[[122 146 131 138 133 133 150 133 132 141 120 144 124 101 137]
 [116 130 148 111 133 126 113 119 138 106 134 136 145 139 139]
 [144 114 107 136 121 127 132 135 115 146 126 107 114 133 115]
 [141 108 120 121 124 122 114 125 119 126 135 105 126 155 118]
 [121 120 142 111 129 125 106 119 132 106 136 125 142 150 133]
 [143 109 110 131 120 126 123 131 116 139 129 104 118 142 115]]
=>
[[115 142 118 104 129 139 116 131 123 126 120 131 110 109 143]
 [133 150 142 125 136 106 132 119 106 125 129 111 142 120 121]
 [118 155 126 105 135 126 119 125 114 122 124 121 120 108 141]
 [115 133 114 107 126 146 115 135 132 127 121 136 107 114 144]
 [139 139 145 136 134 106 138 119 113 126 133 111 148 130 116]
 [137 101 124 144 120 141 132 133 150 133 133 138 131 146 122]]

[[144 136 107 135 116 129 124 123 111 130]
 [145 132 102 134 118 133 127 118 113 125]
 [139 132 100 139 117 127 125 119 113 128]
 [144 129 101 134 117 130 120 120 112 122]
 [140 135 106 140 115 128 126 123 117 128]
 [139 135 103 134 117 129 118 116 113 122]
 [140 134 107 137 120 129 120 126 113 122]
 [143 138 104 137 115 127 118 122 110 122]]
=>
[[122 110 122 118 127 115 137 104 138 143]
 [122 113 126 120 129 120 137 107 134 140]
 [122 113 116 118 129 117 134 103 135 139]
 [128 117 123 126 128 115 140 106 135 140]
 [122 112 120 120 130 117 134 101 129 144]
 [128 113 119 125 127 117 139 100 132 139]
 [125 113 118 127 133 118 134 102 132 145]
 [130 111 123 124 129 116 135 107 136 144]]

[[ 99 127 129 123 123 124 132 153 104 116 135 128]
 [139 125 122 126 112 137 116 124 129 117 144 120]
 [146 105 132 134 139 147 148 130 113 144 146 137]
 [116 105 124 133 121 125 128 138 136 113 130 149]
 [107 105 123 119 136 104 123 105 113 109 125 124]
 [124 121 129 122 123 131 129 130 151 134 151 131]
 [128 138 138 135 147 138 138 151 139 133 113 156]
 [110 113 126 126 123 112 115 143 113 126 112 107]]
=>
[[107 112 126 113 143 115 112 123 126 126 113 110]
 [156 113 133 139 151 138 138 147 135 138 138 128]
 [131 151 134 151 130 129 131 123 122 129 121 124]
 [124 125 109 113 105 123 104 136 119 123 105 107]
 [149 130 113 136 138 128 125 121 133 124 105 116]
 [137 146 144 113 130 148 147 139 134 132 105 146]
 [120 144 117 129 124 116 137 112 126 122 125 139]
 [128 135 116 104 153 132 124 123 123 129 127  99]]

[[130 126 130 122 126 121 118 124 137]
 [128 141 147 146 136 135 129 145 111]
 [132 120 109 115 119 132 135 123 137]
 [127 125 126 128 125 130 133 129 125]
 [124 126 137 124 127 115 115 116 129]
 [132 140 135 121 131 136 131 133 123]
 [122 140 148 136 138 120 112 126 120]
 [133 109 105 124 118 131 144 127 134]
 [130 140 127 135 128 139 136 133 127]
 [121 131 131 151 135 133 129 137 112]]
=>
[[112 137 129 133 135 151 131 131 121]
 [127 133 136 139 128 135 127 140 130]
 [134 127 144 131 118 124 105 109 133]
 [120 126 112 120 138 136 148 140 122]
 [123 133 131 136 131 121 135 140 132]
 [129 116 115 115 127 124 137 126 124]
 [125 129 133 130 125 128 126 125 127]
 [137 123 135 132 119 115 109 120 132]
 [111 145 129 135 136 146 147 141 128]
 [137 124 118 121 126 122 130 126 130]]

[[129 128 128 128 127 127 128 128]
 [129 128 129 127 128 128 128 127]
 [128 127 128 127 128 127 130 127]
 [128 128 128 128 128 127 128 128]
 [128 127 128 127 128 127 128 128]
 [128 128 127 128 128 127 129 127]
 [112 125 120 112 126 105 131 127]
 [129 128 129 127 127 128 129 128]
 [128 128 128 127 128 128 130 127]]
=>
[[127 130 128 128 127 128 128 128]
 [128 129 128 127 127 129 128 129]
 [127 131 105 126 112 120 125 112]
 [127 129 127 128 128 127 128 128]
 [128 128 127 128 127 128 127 128]
 [128 128 127 128 128 128 128 128]
 [127 130 127 128 127 128 127 128]
 [127 128 128 128 127 129 128 129]
 [128 128 127 127 128 128 128 129]]

[[129 109 124 142 122 121 142 130 119 132]
 [131 136 120 112 131 145 145 139 120 131]
 [130 119 119 136 123 134 112 132 128 108]
 [122 127 134 131 129 126 102 126 139 122]
 [124 112 132 130 142 129 117 133 137 144]
 [135 120 122 137 122 122 147 127 116 127]
 [144 128 123 124 148 132 125 126 129 137]
 [124 148 133 112 131 138 122 129 132 127]]
=>
[[127 132 129 122 138 131 112 133 148 124]
 [137 129 126 125 132 148 124 123 128 144]
 [127 116 127 147 122 122 137 122 120 135]
 [144 137 133 117 129 142 130 132 112 124]
 [122 139 126 102 126 129 131 134 127 122]
 [108 128 132 112 134 123 136 119 119 130]
 [131 120 139 145 145 131 112 120 136 131]
 [132 119 130 142 121 122 142 124 109 129]]

[[144 138 127]
 [131 125 125]
 [128 131 129]
 [105 124 134]
 [121 137 126]
 [135 115 124]
 [128 142 122]
 [135 138 143]
 [112 147 138]
 [123 150 128]
 [127 119 139]]
=>
[[139 119 127]
 [128 150 123]
 [138 147 112]
 [143 138 135]
 [122 142 128]
 [124 115 135]
 [126 137 121]
 [134 124 105]
 [129 131 128]
 [125 125 131]
 [127 138 144]]
